Below are the code and all the weights of a small trained network. Each question names an input and a target symbol and asks about switching units off, where a switched-off unit gives its printed mean instead of its output.

import numpy as np


def w(rows, s, z=0):
    codes = np.array(rows[::2]) - 128.0
    scale = np.full(codes.shape[1], s)
    scale[-1] = z or s
    return codes * scale


def f(y):
    return y / 2 * (1 + np.tanh(0.7978845608 * (y + 0.044715 * y**3)))


def softmax(a):
    e = np.exp(a - a.max(-1, keepdims=True))
    return e / e.sum(-1, keepdims=True)


def log_softmax(a):
    a = a - a.max(-1, keepdims=True)
    return a - np.log(np.exp(a).sum(-1, keepdims=True))


def net(x, mask):
    ids = ['αγδζηθλπτφω'.index(c) for c in x.split()]
    T = len(ids)
    res = E[ids] + P[:T]
    r = res
    for j in range(2):
        rows = slice(2 * j, 2 * j + 2)
        q, k, v = (r @ M[0][rows].T for M in (Q, K, V))
        z = softmax(np.where(np.tri(T) > 0, q @ k.T / 2**0.5, -1e9)) @ v
        o = O[0][rows]
        res = res + np.where(mask[j], z, o[:, -1]) @ o[:, :-1]
    y = f(res @ A[0][:, :-1].T + A[0][:, -1])
    res = res + np.where(mask[2:10], y, B[0][:, -1]) @ B[0][:, :-1]
    return log_softmax(res[-1] @ U[:, :-1].T + U[:, -1])


Q, K, V, O, A, B = {}, {}, {}, {}, {}, {}
E = w([
[124,102,90,173],'α',
[205,58,108,95],'γ',
[70,124,163,101],'δ',
[133,120,157,179],'ζ',
[84,117,81,146],'η',
[134,103,109,181],'θ',
[76,110,135,118],'λ',
[108,76,115,158],'π',
[91,121,208,134],'τ',
[54,124,106,89],'φ',
[67,159,3,155],'ω',
],0.021)
P = w([
[53,1,164,184],'0',
[75,54,148,135],'1',
[94,78,132,108],'2',
[107,87,123,89],'3',
[123,89,120,83],'4',
[130,88,117,67],'5',
[148,74,110,66],'6',
],0.0073)
Q[0] = w([
[135,185,215,103],'H0',
[249,128,184,171],'H0',
[150,246,69,110],'H1',
[81,130,131,123],'H1',
],0.017)
K[0] = w([
[5,229,234,173],'H0',
[229,169,147,215],'H0',
[13,198,121,195],'H1',
[86,73,144,65],'H1',
],0.012)
V[0] = w([
[117,119,215,229],'H0',
[69,185,107,131],'H0',
[119,86,137,2],'H1',
[228,119,148,92],'H1',
],0.0089)
O[0] = w([
[204,223,131,76,84],'H0',
[202,18,122,162,154],'H0',
[215,195,116,197,202],'H1',
[21,255,141,95,3],'H1',
],0.0067,0.0053)
A[0] = w([
[180,176,59,83,158],'N0',
[247,79,93,36,91],'N1',
[145,103,131,196,101],'N2',
[172,145,126,239,186],'N3',
[177,124,132,103,253],'N4',
[43,100,174,121,135],'N5',
[84,102,108,157,133],'N6',
[176,92,157,111,129],'N7',
],0.014,0.0054)
B[0] = w([
[21,116,171,132,127],'N0',
[237,234,148,163,173],'N1',
[83,184,199,7,208],'N2',
[73,17,166,97,189],'N3',
[226,85,12,94,176],'N4',
[113,66,177,54,197],'N5',
[172,160,112,183,254],'N6',
[42,130,33,231,173],'N7',
],0.013,0.0073)
U = w([
[163,131,90,123,5],'α',
[215,152,50,91,253],'γ',
[121,139,151,76,91],'δ',
[159,108,177,181,32],'ζ',
[142,113,125,135,6],'η',
[95,112,145,167,57],'θ',
[227,150,153,210,173],'λ',
[140,112,140,147,16],'π',
[149,177,175,119,208],'τ',
[106,1,98,92,207],'φ',
[83,131,76,161,76],'ω',
],0.009,0.0048)

Each question gives the input, a string of symbols that net reads in full, and the target symbol t.
The units are the heads (2 rows each of Q, K, V and O) and the neurons (one row each of A and B). Each row of codes is followed by its name. A weight is (code - 128) times the scale printed after its matrix; where a second scale follows, it is the last column's (O, A, B and U).
mask holds one flag per unit, heads first, then neurons. A switched-off unit (its flag False) gives its mean, the last column of its rows in O or B, instead of its output. The means were averaged over made-up inputs and are rounded, as every weight is.
A unit's drop is (log p(t) with every unit on - log p(t) with that unit switched off) / (log p(t) with every unit on - log p(t) with every unit switched off).
The circuit of an input: a set's keep is (log p(t) with only the set's units on - log p(t) with every unit switched off) / (log p(t) with every unit on - log p(t) with every unit switched off). Starting from all 10 units, units are removed one at a time, each time the one whose removal leaves the highest keep (on an exact tie, the one counted first), for as long as the keep stays at least 0.8.
circuit, biggest first: the units of the circuit, biggest drop first
k most important neurons: the k neurons with the biggest drops, biggest first
drop of u: that unit's drop, to one decimal
input φ δ λ λ, target γ: circuit, biggest first => [H1, N1, H0, N4]
input ω η ζ, target φ: circuit, biggest first => [N3]
input ζ δ η ζ η λ, target γ: circuit, biggest first => [N3, N0]
input ω ω φ ζ η ω, target λ: 2 most important neurons => [N1, N6]
input φ η τ γ φ ω, target ω: 4 most important neurons => [N0, N5, N6, N4]
input φ η λ α φ, target γ: 2 most important neurons => [N1, N3]
input ζ λ δ φ π ζ, target γ: 2 most important neurons => [N4, N5]
input φ δ δ φ, target γ: circuit, biggest first => [H1, N3]
input π γ ω ω τ ζ ω, target ω: 2 most important neurons => [N0, N3]
input η δ ζ δ, target γ: circuit, biggest first => [H0, N3, N4]
input ω α τ ζ φ ω τ, target γ: circuit, biggest first => [H0, N4]
input φ ω τ φ ζ, target φ: 2 most important neurons => [N3, N6]
input φ φ φ τ, target φ: drop of N1 => 0.2
input τ φ γ ω τ, target τ: drop of N7 => 0.1
input η φ γ ζ α τ, target τ: drop of N7 => 0.2
